Below is a small trained network, with its code and all its weights. Each question gives an input and a class and asks what happens when units are switched off, that is, made to give their printed mean instead of their output.

import numpy as np


def w(rows, s, z=0):
    codes = np.array(rows[::2]) - 128.0
    scale = np.full(codes.shape[1], s)
    scale[-1] = z or s
    return codes * scale


def f(y):
    return y / 2 * (1 + np.tanh(0.7978845608 * (y + 0.044715 * y**3)))


def log_softmax(a):
    a = a - a.max(-1, keepdims=True)
    return a - np.log(np.exp(a).sum(-1, keepdims=True))


def net(x, mask):
    res = np.array(x, float).reshape(1, 5) / 4 @ E
    y = f(res @ A[0][:, :-1].T + A[0][:, -1])
    res = res + np.where(mask, y, B[0][:, -1]) @ B[0][:, :-1]
    return log_softmax(res[-1] @ U[:, :-1].T + U[:, -1])


A, B = {}, {}
E = w([
[114,155,175,161,102,246,93,146],'x0',
[57,83,112,212,105,124,112,123],'x1',
[63,229,112,103,150,140,179,55],'x2',
[90,126,91,149,232,117,109,218],'x3',
[114,60,14,87,127,174,105,118],'x4',
],0.013)
A[0] = w([
[79,195,167,181,81,193,121,123,195],'n1',
[184,75,154,121,139,83,99,128,80],'n2',
[107,12,59,159,153,82,134,137,249],'n3',
[138,55,163,181,180,138,50,188,75],'n4',
[154,117,196,108,104,116,154,120,147],'n5',
[96,241,120,110,211,97,176,121,140],'n6',
[138,86,154,150,142,163,68,186,157],'n7',
[171,118,192,174,89,109,72,181,151],'n8',
[161,61,144,133,104,102,104,200,254],'n9',
[181,97,102,177,97,122,175,125,49],'n10',
[88,142,73,80,129,108,153,64,207],'n11',
[79,70,106,92,108,83,126,76,68],'n12',
[101,74,156,125,100,125,124,155,185],'n13',
[177,130,251,200,73,97,129,147,198],'n14',
[127,71,76,149,170,141,99,186,109],'n15',
[228,115,162,31,70,90,140,122,171],'n16',
],0.013,0.0069)
B[0] = w([
[38,82,195,134,75,195,75,85,217],'n1',
[148,101,56,107,158,106,142,98,172],'n2',
[122,117,24,178,30,63,141,176,250],'n3',
[64,213,72,147,181,138,161,106,203],'n4',
[128,151,158,67,176,94,146,60,178],'n5',
[174,148,227,135,213,93,36,255,230],'n6',
[101,146,105,183,180,177,142,104,193],'n7',
[95,24,129,152,174,104,168,47,203],'n8',
[137,173,47,128,231,126,185,123,221],'n9',
[82,77,129,89,122,125,160,120,143],'n10',
[193,87,175,81,63,122,114,214,217],'n11',
[148,105,138,91,31,83,194,166,177],'n12',
[91,122,69,139,137,108,134,131,163],'n13',
[24,114,196,123,113,38,167,23,240],'n14',
[143,196,83,208,111,176,87,195,200],'n15',
[237,146,104,58,156,154,120,36,232],'n16',
],0.0098,0.019)
U = w([
[54,138,223,146,115,117,130,79,2],'0',
[158,104,97,134,57,72,131,176,89],'1',
[155,165,214,128,183,104,89,203,197],'2',
[105,93,148,118,99,246,67,130,231],'3',
[106,161,69,199,157,135,129,152,109],'4',
[156,111,125,104,171,98,150,72,133],'5',
[220,161,156,67,109,147,116,107,131],'6',
],0.013,0.004)

Each question gives the input, the list of numbers given to net, and the class t.
The units are the neurons (one row each of A and B). Each row of codes is followed by its name. A weight is (code - 128) times the scale printed after its matrix; where a second scale follows, it is the last column's (A, B and U).
mask holds one flag per neuron, in row order. A switched-off neuron (its flag False) gives its mean, the last column of its row in B, instead of its output. The means were averaged over made-up inputs and are rounded, as every weight is.
A unit's drop is (log p(t) with every unit on - log p(t) with that unit switched off) / (log p(t) with every unit on - log p(t) with every unit switched off).
The circuit of an input: a set's keep is (log p(t) with only the set's units on - log p(t) with every unit switched off) / (log p(t) with every unit on - log p(t) with every unit switched off). Starting from the 12 units with the biggest drops (on a tie, the unit counted first), units are removed one at a time, each time the one whose removal leaves the highest keep (on an exact tie, the one counted first), for as long as the keep stays at least 0.8.
circuit, biggest first: the units of the circuit, biggest drop first
unit that matters most: the unit with the biggest drop
top k neurons: the k neurons with the biggest drops, biggest first
drop when u is switched off: that unit's drop, to one decimal
input [8,-1,5,-5,3], class 3: unit that matters most	n14
input [2,-6,-2,-1,8], class 6: top 2 neurons	(n16 n1)
input [-4,-7,-2,4,2], class 6: circuit, biggest first	(n16 n14)
input [-2,6,-1,-2,-2], class 0: top 3 neurons	(n14 n11 n16)
input [-7,-3,-6,4,-3], class 4: top 2 neurons	(n3 n15)
input [5,7,5,5,4], class 3: top 2 neurons	(n1 n9)
input [6,-1,2,5,4], class 3: top 2 neurons	(n9 n3)
input [1,-6,-7,5,-3], class 4: top 3 neurons	(n4 n15 n7)
input [-3,7,1,2,-1], class 1: top 2 neurons	(n3 n7)
input [1,-4,-1,0,1], class 6: top 2 neurons	(n14 n8)
input [-4,3,2,-7,0], class 6: top 2 neurons	(n3 n16)
input [4,1,1,-3,8], class 3: top 2 neurons	(n14 n9)
input [1,-2,1,-6,0], class 6: top 2 neurons	(n16 n8)
input [8,-4,4,-8,4], class 3: circuit, biggest first	(n1)
input [-2,-6,-1,-3,2], class 6: drop when n10 is switched off	0.0
input [-7,-2,5,-3,-6], class 2: drop when n6 is switched off	1.2
input [3,6,6,2,7], class 1: drop when n7 is switched off	0.1
